After every row comes roughly how far along a hidden order it lies, from 0 to 9.
[ -6.7  -3.8  -2.3 -13.8 -11.3   2.7  -8.3   2.9  -3.6  11.6   6.9  -1.6
   5.4  -7.5   5.4   4.0  15.5   6.5   1.2 -19.6   7.4  -4.3  -2.8  -5.7
 -12.8   8.7  -7.8   0.6   2.2  -8.2  -1.8   5.0  -0.5   1.1  15.1  -3.9
   8.4   0.1 -11.6  -2.7 -18.5  -3.0  23.8  -9.5   0.5   0.8]  1
[ -0.2   4.6   2.1   2.4  -3.1  -4.0   4.3  -2.3   6.2  16.4  -1.4  -7.6
  14.9  -3.6   7.6   4.3  -1.6  -5.3   7.5   1.2   6.2   1.7  -3.5  -3.6
   5.5   0.7  -1.5  10.8  -7.4   0.3 -14.3  -3.4   2.5   6.6  13.6  -8.5
  -9.5   6.8  -4.6  -3.7  -0.4 -11.8   3.5  -7.0  -2.6   3.8]  5
[  3.9 -54.3 -34.8  -4.0 -38.1  43.9  99.9 -30.2   3.0   1.9  19.7  -3.2
  18.2  12.3 -37.7  26.1  24.7  21.2   8.8 -64.0   8.8  27.9 -14.0  26.0
  99.9  27.4   7.3  26.0   3.2  -1.3 -15.6  -2.2  -5.6   8.9  35.1 -15.5
 -11.6 -38.0   1.9 -10.5  15.4 -14.2  55.6   0.3  -8.0 -15.9]  1
[  9.5   5.4   6.4  -8.0   8.5  -7.6   8.6  -0.9   6.7  -1.7  -3.4   0.0
  -3.4   2.9  -0.1  -3.5 -16.7 -15.7   1.4  16.4  -6.7   3.4   1.5   4.3
 -14.4  -7.3   8.6   0.5  -7.5  14.0  -4.7  -6.4   2.2  -1.4  -5.8   5.0
  -3.3  16.0   6.3   3.2   7.4  -0.4 -26.8   8.2  -0.4   6.0]  8
[  3.6  -0.3  -7.7  -1.6   4.3 -17.9  12.5   2.0   0.0  16.2  -4.2  -4.2
   3.5 -11.4   4.1 -21.8 -16.4  -7.1   3.0  -2.3  -4.7  -7.4   2.0   5.0
  -6.4   1.9   5.3  -5.6   0.7   4.6  -6.7  -4.6  -6.0  -2.1  -9.1   5.2
   5.0  28.8   0.8   0.6  -1.0  -1.4 -13.5  11.1  -2.6  13.4]  5
[  7.1  10.5   5.5  -7.0  12.9  -0.5  16.7  -6.2  13.9   8.8  -6.9  -4.4
   3.8   5.3   7.6  -7.1  -9.2  -8.1   8.9  23.0   3.0  -5.9  -0.1  -9.1
  -8.2 -12.2   3.4   8.5 -10.8   6.1 -14.3  -1.4   5.3   5.1   3.9  -7.2
  -9.3   1.1   5.3   0.3   0.4  -7.1 -22.3   1.3   0.3   6.4]  8
[-14.4   2.6  -1.9   9.3  -5.1  -7.7 -40.7   9.1  -7.7  12.7   3.6 -15.8
   2.1 -12.3  10.8  -1.5  14.9   7.5  -1.4 -17.6  10.9 -14.3   1.7 -12.2
 -35.4   7.6 -12.5  -2.6   4.6 -10.9   3.3   8.4  -0.7   1.7   9.2  -1.5
  13.2   0.1 -15.7  -0.5 -19.7   2.3  17.6 -10.1   3.0   4.0]  0
[ -4.3   6.5   6.2   4.6 -15.2   6.1   1.1   1.3  -1.8   0.5   3.8  -7.6
  12.6  -6.9  11.1   6.5   6.1  -0.2  10.7  -0.1  12.4  -5.4  -6.1  -6.4
   1.7   3.3 -10.3   2.6  -3.2 -10.5 -18.2   5.0   1.0   7.5  29.8 -12.4
  -3.6 -14.5 -12.2  -4.7 -14.5  -0.3  20.8 -13.6  -2.2   1.8]  2
[  0.9   4.4   7.2  -4.5   7.5   4.0  16.9  -5.1  13.0  12.3  -8.1  -5.9
   7.7   5.1   5.0   1.8  -6.7  -2.6   6.3  22.9   2.5  -5.8  -1.1  -7.6
  -5.6  -5.3   1.6  15.6 -12.0  10.8 -14.3  -2.3   5.4   7.8   8.5 -11.4
  -8.1  -2.9   1.0  -1.8   1.1 -14.5 -10.8  -1.8  -1.0   1.1]  7
[ 11.7  12.3   7.7  -7.1   5.5  -4.4  24.7  -9.7  12.9  -1.6  -3.2  -4.0
  -1.7   2.7   9.1  -9.4 -13.9 -14.0   8.5  28.9  -2.2   1.8   1.8  -1.3
  -1.4 -13.7   9.9   3.5  -9.2  13.9 -12.4  -4.3   5.9   3.4   2.4   1.4
  -8.7   8.7   5.3   2.4   1.6  -3.5 -23.9   5.9   0.0   4.6]  8
[ 14.4  -3.7  -0.9  -8.3   1.4   6.3  72.7  -8.2   7.3  -6.5  -0.2   1.9
   1.4   7.2 -12.5   0.4 -13.7  -8.9   0.2  10.8  -9.7  11.9  -0.9   9.3
  20.0  -8.5   9.0   3.3  -8.7  15.9  -4.3  -7.7   3.4  -2.7 -15.5   6.2
  -5.4  11.2   6.8   3.2  13.7  -3.6 -13.8   6.8  -2.1  -0.4]  9
[ -3.1   8.7   5.9   4.1 -11.7   0.9   7.2  -0.7   0.0  -2.8   8.3  -4.4
  11.8  -5.6  12.0  16.6  15.4  -7.2   8.1  -4.8   3.2  -1.8  -5.8  -1.5
   6.6   3.4 -12.1   0.2  -5.9  -2.9 -15.3   2.7   5.8   5.2  19.5 -11.1
  -7.5 -15.1 -16.7  -2.6 -13.2   2.4  18.7 -14.7  -3.1  -0.4]  5

Part 2:
[ -3.4   9.6  -8.4   1.5 -14.0   8.5  30.9  -0.6 -17.0  -5.1  -3.3  58.2
  45.0 -11.2  -6.8  -2.4]  4
[ 18.8  -2.7 -14.6  -9.1  -7.8   4.9 -50.8  29.8 -12.1  -7.9  -6.3 -49.8
  11.0   8.6   8.3  23.2]  2
[ 25.9  -6.8  -9.2  -8.1  -5.5  13.7   9.8  17.2 -32.8 -16.4   0.1  51.8
   5.3   6.1  -3.8  16.3]  6
[ 15.2  -7.1   9.2  -2.9  -3.0  18.6  11.5  31.7 -12.5 -10.3  -9.2  18.1
  32.5   0.0  -2.6   8.4]  1
[ -0.2   8.8  -2.1  -0.4  10.0  -0.7 -46.0 -10.0   4.7  -8.6   0.3  32.8
 -15.1  -5.0  -6.8 -18.7]  3
[  2.2  16.8  -3.5  -5.3 -22.7  10.0 -27.2   5.1 -21.8  -3.1  -5.8  37.9
  38.0  -3.7  -9.9  10.8]  2
[ 15.0  -0.5   1.4  -5.2  -5.6  13.6 -43.0  37.8 -18.8 -10.1  -9.9 -17.8
  10.1   2.4   3.5  12.0]  1
[ 10.4  -3.2   3.1  -0.7  -3.3  -7.2 -47.9   4.9 -15.3  12.7  -5.3 -82.3
  -7.9   9.3  17.2   6.9]  9
[ 19.8  -4.5 -15.7  -6.5   1.0   5.5  -7.3  13.5 -15.9  -2.9  -1.4   2.1
   1.7   4.6   3.7   5.4]  8
[-21.0  -4.1  -3.3  12.3 -17.3 -16.2 -16.5 -14.9  10.6   7.3  12.5 -99.9
 -14.3  -1.0  11.7  25.6]  4
[ 10.6   0.4 -22.2  -4.1 -11.4   6.3   0.4  23.0 -22.0 -11.3   4.3  35.0
  -2.9   1.4  -0.3   8.8]  6
[ 43.6 -12.5 -28.3 -14.8 -11.2   5.6 -58.2  78.7 -44.1 -17.7 -12.8 -44.9
   4.0  14.8  23.3  18.7]  6
[ -3.7  13.4 -11.6   0.0 -19.0  -3.4 -62.8  -3.4  -9.3  -0.1  -0.4 -44.8
   8.0  -1.2   3.4  17.9]  2
[ -7.6  -4.6   4.5   6.2 -10.3   3.2  71.2 -14.5 -11.4 -11.0   7.3  77.2
  20.5  -7.5 -11.9   1.7]  6
[  9.3  -6.8 -22.9  -0.9  -7.5  -9.1  16.9  -5.5  -5.6  -7.8   5.8 -32.0
  17.7   2.8   8.6  13.3]  7
[ 10.4   3.7  -8.4  -4.6 -22.1  14.4 -57.3  46.5 -26.3  -3.8  -9.8 -62.9
  22.9   2.3   7.4  30.7]  1
[ -4.5  17.1  12.1   2.4 -11.1  18.0 -45.2  12.5 -14.4  -3.6  -5.6  32.9
  -0.5  -6.9  -9.7   2.9]  1
[  1.6  -6.3 -14.6  -0.9   1.3   4.7  10.0   2.3   9.4  -4.9   2.7 -19.7
   7.4   0.9  -1.2  11.1]  3
[ 21.3  -7.5 -13.1  -5.7 -13.8   2.5  10.8  20.6 -27.4 -11.4   1.0   1.2
  24.9   5.0   5.4  17.0]  6
[ 15.7  -9.9   2.8  -6.1   4.1  25.2  39.0  42.8 -16.2  -6.2  -2.7  65.5
   5.4   3.1 -11.8   7.4]  4
[  3.0  -0.5 -15.7  -1.6  -8.7  12.5   5.9  43.9 -16.2  -7.3  -4.4  15.6
   5.5  -6.4   3.0   0.6]  4
[ 24.9   7.3 -34.6  -8.6 -16.6  -2.8 -35.1   8.9 -32.3 -14.1  -1.3   3.1
  18.7   3.4  10.1   9.1]  7
[ 13.1   0.9 -12.6  -2.7  -1.8   2.2   2.0   5.3 -11.4   1.8   0.1   3.0
  -1.0   1.6   4.0  -3.2]  8
[  2.7   0.1   0.7  -2.4  -3.8  12.3 -38.0  36.6 -10.8  -8.1  -7.8 -15.1
   3.9  -2.2   3.2  -1.1]  1
[ 24.0  -1.5 -13.9  -5.5  -0.5   2.5   8.8   6.6 -18.8  -5.3  -0.8  41.0
  17.2   0.9   0.2  -0.8]  8
[ -6.6  -1.7   7.2   8.2  -3.8   6.0  40.6 -24.3  -4.3  -7.4   5.0  56.2
  13.5  -6.9  -8.7  -3.9]  5
[  1.1 -10.3   8.0   1.6   8.4   8.0  29.9  10.8   3.5 -12.2  -0.3  27.6
   3.7  -1.8  -6.2  -4.0]  1
[  7.6   9.3   1.0  -0.8 -13.3  15.7 -56.0  11.9 -18.3  -7.8  -7.8 -30.1
  10.2  -3.4  -0.2  15.6]  0
[ 14.1  -3.8   4.2  -3.5   0.2  16.9  38.5  32.8 -21.4   7.5  -7.2  41.8
  12.0   1.5  -2.4  -6.2]  9
[ 13.0   4.3 -21.1  -3.3 -10.0  -1.8 -15.2   4.8 -16.9  -0.3  -1.8 -17.9
   9.3   0.5   8.9   0.5]  8
[  6.1   1.4   4.1   0.0  -9.7  18.7 -60.3  32.0 -13.6  -5.3  -7.4 -46.8
   8.6  -2.5   0.6  18.8]  0
[  7.8   4.6  -9.8  -0.2 -15.9  10.4  31.2 -13.4 -23.8  -9.2   2.8  73.2
  21.6  -6.1 -11.3   8.0]  5
[  5.1  -2.0 -11.4   2.2   1.5   0.4  50.4 -12.6  -3.2  -5.8   9.6  49.5
  -0.2  -4.6  -8.1  -3.8]  7
[ -2.1  -5.8   1.2   4.3  -9.9  10.9  71.5  11.0 -14.6  -7.0   3.7  58.5
  23.3  -8.1  -7.3   5.2]  5
[  4.2  -7.1  -5.5   1.1  10.8  -1.7   2.0  25.3   5.0   3.1  -2.4 -29.9
 -26.2   0.4  12.1 -11.5]  9
[  9.9 -15.0  -6.6   1.8 -10.7 -17.9  39.1 -34.8 -11.4  -9.2   8.5 -38.9
  35.8   6.6   5.2  27.5]  6
[  2.0  15.8  -7.7  -3.3  -6.5   4.7 -76.6  18.2  -9.9  -5.2  -2.9  15.7
 -23.1  -4.7  -3.1  -8.5]  3
[ 13.2  -7.5  -5.1  -1.7  -0.6   4.5  11.6   5.7  -6.5 -10.3  -2.4   4.9
  25.0  -1.7   4.1   0.2]  4
[  1.2  -4.7  15.1   3.0  -6.7  22.3  32.6  14.6  -8.0  -6.3  -3.4  19.5
  22.2  -6.5 -10.3  14.9]  0
[  7.4   2.7   1.7  -1.1   3.9   1.6 -23.6   1.3 -12.7   7.0  -3.0   4.4
 -18.1   0.4   4.1 -11.8]  9
[ 17.8   3.3  12.5  -1.7 -10.4  22.6 -54.2  15.3 -24.6  -8.5  -8.9  11.5
  18.2  -3.0  -7.5  13.2]  0
[ -1.3   7.6   8.4   2.4 -13.3  22.6 -32.5  45.5 -20.0  -4.6 -12.6  14.4
  13.2 -10.7  -3.7  -1.6]  0
[ 13.7  -2.2   1.4  -0.4  -3.3  -2.5   1.2 -18.9  -9.2   6.9   0.3 -17.4
  16.3   3.8   4.8   9.7]  9
